Below are the code and all the weights of a small trained network. Each question names an input and a target symbol and asks about switching units off, where a switched-off unit gives its printed mean instead of its output.

import numpy as np


def w(rows, s, z=0):
    codes = np.array(rows[::2]) - 128.0
    scale = np.full(codes.shape[1], s)
    scale[-1] = z or s
    return codes * scale


def f(y):
    return y / 2 * (1 + np.tanh(0.7978845608 * (y + 0.044715 * y**3)))


def softmax(a):
    e = np.exp(a - a.max(-1, keepdims=True))
    return e / e.sum(-1, keepdims=True)


def log_softmax(a):
    a = a - a.max(-1, keepdims=True)
    return a - np.log(np.exp(a).sum(-1, keepdims=True))


def net(x, mask):
    ids = ['ζλμξπφ'.index(c) for c in x.split()]
    T = len(ids)
    res = E[ids] + P[:T]
    u = 0
    for l in range(3):
        q, k, v = (res @ M[l].T for M in (Q, K, V))
        z = softmax(np.where(np.tri(T) > 0, q @ k.T / 2**0.5, -1e9)) @ v
        res = res + np.where(mask[u], z, O[l][:, -1]) @ O[l][:, :-1]
        u += 1
        y = f(res @ A[l][:, :-1].T + A[l][:, -1])
        res = res + np.where(mask[u : u + 8], y, B[l][:, -1]) @ B[l][:, :-1]
        u += 8
    return log_softmax(res[-1] @ U[:, :-1].T + U[:, -1])


Q, K, V, O, A, B = {}, {}, {}, {}, {}, {}
E = w([
[89,106,96,155,67],'ζ',
[116,128,185,193,60],'λ',
[166,132,245,186,130],'μ',
[145,93,92,80,195],'ξ',
[197,106,165,112,215],'π',
[95,98,69,96,132],'φ',
],0.011)
P = w([
[97,100,108,72,38],'0',
[220,189,91,190,198],'1',
[72,212,204,107,160],'2',
[97,41,117,152,121],'3',
[244,132,137,129,179],'4',
[78,218,201,107,150],'5',
[98,25,132,194,151],'6',
[246,93,151,136,185],'7',
[81,224,204,107,140],'8',
[103,10,129,229,158],'9',
[233,61,147,142,189],'10',
],0.011)
Q[0] = w([
[96,189,199,80,122],'L0H0',
[141,104,128,254,162],'L0H0',
],0.0056)
K[0] = w([
[98,254,112,85,90],'L0H0',
[149,1,143,95,115],'L0H0',
],0.0061)
V[0] = w([
[106,158,140,252,209],'L0H0',
[179,27,106,237,199],'L0H0',
],0.0037)
O[0] = w([
[48,131,198,134,254,149],'L0H0',
[138,76,219,154,255,252],'L0H0',
],0.0064,0.0014)
A[0] = w([
[2,18,22,154,62,110],'L0N0',
[149,104,44,40,109,49],'L0N1',
[137,188,87,138,230,136],'L0N2',
[66,75,137,191,57,116],'L0N3',
[156,193,140,74,224,143],'L0N4',
[195,242,199,153,140,104],'L0N5',
[159,119,171,137,196,156],'L0N6',
[229,94,126,92,134,253],'L0N7',
],0.0078,0.0033)
B[0] = w([
[111,142,153,2,180,195],'L0N0',
[130,125,44,97,142,131],'L0N1',
[104,148,131,172,87,190],'L0N2',
[95,184,196,60,155,164],'L0N3',
[80,141,170,108,36,220],'L0N4',
[97,103,33,69,120,206],'L0N5',
[93,161,86,164,133,254],'L0N6',
[202,78,130,183,134,252],'L0N7',
],0.009,0.0051)
Q[1] = w([
[148,5,176,113,224],'L1H0',
[89,216,104,103,47],'L1H0',
],0.013)
K[1] = w([
[130,107,182,148,254],'L1H0',
[212,137,92,84,16],'L1H0',
],0.013)
V[1] = w([
[118,127,133,2,109],'L1H0',
[160,36,3,132,176],'L1H0',
],0.0069)
O[1] = w([
[43,41,107,181,166,255],'L1H0',
[149,1,130,44,53,165],'L1H0',
],0.0085,0.0076)
A[1] = w([
[255,226,69,104,104,169],'L1N0',
[136,50,112,153,124,70],'L1N1',
[52,142,71,61,30,58],'L1N2',
[83,202,56,249,245,3],'L1N3',
[16,218,129,43,222,193],'L1N4',
[219,193,84,200,197,129],'L1N5',
[107,215,251,54,207,67],'L1N6',
[131,41,17,19,227,70],'L1N7',
],0.0063,0.0043)
B[1] = w([
[124,252,76,101,155,161],'L1N0',
[174,108,140,157,171,194],'L1N1',
[78,95,81,116,123,165],'L1N2',
[131,105,118,29,146,209],'L1N3',
[159,182,70,112,92,238],'L1N4',
[28,120,109,79,158,181],'L1N5',
[207,112,151,113,136,169],'L1N6',
[104,160,128,170,146,255],'L1N7',
],0.012,0.0074)
Q[2] = w([
[154,136,166,153,254],'L2H0',
[65,90,118,110,101],'L2H0',
],0.008)
K[2] = w([
[234,123,185,111,255],'L2H0',
[81,124,108,87,105],'L2H0',
],0.0094)
V[2] = w([
[94,181,72,174,1],'L2H0',
[135,107,246,119,101],'L2H0',
],0.0061)
O[2] = w([
[182,220,255,56,178,48],'L2H0',
[35,153,104,154,79,2],'L2H0',
],0.0066,0.0059)
A[2] = w([
[125,100,51,78,173,95],'L2N0',
[97,225,102,86,94,184],'L2N1',
[108,167,169,254,131,123],'L2N2',
[53,88,149,204,52,3],'L2N3',
[233,78,155,177,115,127],'L2N4',
[53,153,125,15,158,198],'L2N5',
[33,69,109,144,190,68],'L2N6',
[165,120,31,212,125,203],'L2N7',
],0.0087,0.0035)
B[2] = w([
[96,155,179,176,151,222],'L2N0',
[130,56,104,55,195,186],'L2N1',
[152,182,208,124,205,136],'L2N2',
[123,254,118,163,221,156],'L2N3',
[43,185,108,86,82,171],'L2N4',
[121,146,142,193,65,225],'L2N5',
[226,147,108,155,100,248],'L2N6',
[114,134,206,55,111,209],'L2N7',
],0.0092,0.014)
U = w([
[36,110,74,130,222,38],'ζ',
[254,190,87,100,108,136],'λ',
[150,184,239,154,163,48],'μ',
[153,45,116,155,189,128],'ξ',
[96,97,150,129,67,253],'π',
[163,192,72,203,77,154],'φ',
],0.007,0.0025)

Each question gives the input, a string of symbols that net reads in full, and the target symbol t.
The units are the heads (2 rows each of Q, K, V and O) and the neurons (one row each of A and B). Each row of codes is followed by its name. A weight is (code - 128) times the scale printed after its matrix; where a second scale follows, it is the last column's (O, A, B and U).
mask holds one flag per unit, layer by layer, with each layer's heads first. A switched-off unit (its flag False) gives its mean, the last column of its rows in O or B, instead of its output. The means were averaged over made-up inputs and are rounded, as every weight is.
A unit's drop is (log p(t) with every unit on - log p(t) with that unit switched off) / (log p(t) with every unit on - log p(t) with every unit switched off).
The circuit of an input: a set's keep is (log p(t) with only the set's units on - log p(t) with every unit switched off) / (log p(t) with every unit on - log p(t) with every unit switched off). Starting from the 12 units with the biggest drops (on a tie, the unit counted first), units are removed one at a time, each time the one whose removal leaves the highest keep (on an exact tie, the one counted first), for as long as the keep stays at least 0.8.
units of the circuit, in order: the units of the circuit, biggest drop first
most important unit: the unit with the biggest drop
k most important neurons: the k neurons with the biggest drops, biggest first
k most important neurons of layer l: the k neurons of layer l with the biggest drops, biggest first
input λ π φ ζ ζ, target ξ: 4 most important neurons	(L0N3 L0N0 L1N3 L0N4)
input ζ π λ μ ξ π ξ μ ξ π φ, target λ: most important neuron	(L1N0)
input ξ ζ φ φ ξ ξ λ μ μ π, target π: units of the circuit, in order	(L1H0 L2N6 L2N3 L2N4)
input ζ λ λ ξ ζ ξ, target μ: 4 most important neurons	(L1N4 L0N0 L0N3 L0N1)
input ζ ξ ζ ζ λ ζ μ π ξ, target μ: 3 most important neurons of layer 0	(L0N4 L0N0 L0N3)
input ζ λ ζ, target μ: 3 most important neurons of layer 1	(L1N4 L1N3 L1N2)
input λ π λ, target ζ: 3 most important neurons	(L1N4 L0N0 L2N1)
input ξ ζ ξ μ μ π φ φ, target μ: 2 most important neurons	(L0N0 L2N7)
input λ ζ ζ ξ μ ξ λ ξ λ, target ζ: 4 most important neurons	(L1N4 L2N1 L2N6 L0N0)
input ξ ξ φ ζ μ, target ξ: 3 most important neurons	(L0N0 L0N3 L1N3)
input π λ ξ φ ζ μ μ ξ μ μ π, target ζ: 3 most important neurons of layer 0	(L0N3 L0N0 L0N6)
input π μ μ φ μ ξ, target π: 3 most important neurons	(L0N4 L2N6 L0N7)
input ξ φ μ μ μ ξ ζ λ, target ξ: 3 most important neurons	(L0N3 L0N0 L1N3)
input μ μ ξ φ, target φ: 4 most important neurons of layer 2	(L2N6 L2N5 L2N1 L2N7)
input μ ζ π μ ξ μ ζ ξ ζ φ ζ, target μ: 2 most important neurons of layer 2	(L2N7 L2N2)
input ζ ζ ξ ξ φ μ π φ λ ξ π, target π: 2 most important neurons	(L0N4 L2N4)
input π π ζ ζ λ π φ π, target μ: 3 most important neurons of layer 0	(L0N0 L0N4 L0N7)
input λ ζ μ, target ζ: most important unit	L0H0
input ξ π ξ λ φ π ξ φ ξ, target φ: 3 most important neurons of layer 0	(L0N4 L0N1 L0N7)
input μ μ λ ζ φ, target ξ: 2 most important neurons of layer 2	(L2N6 L2N4)
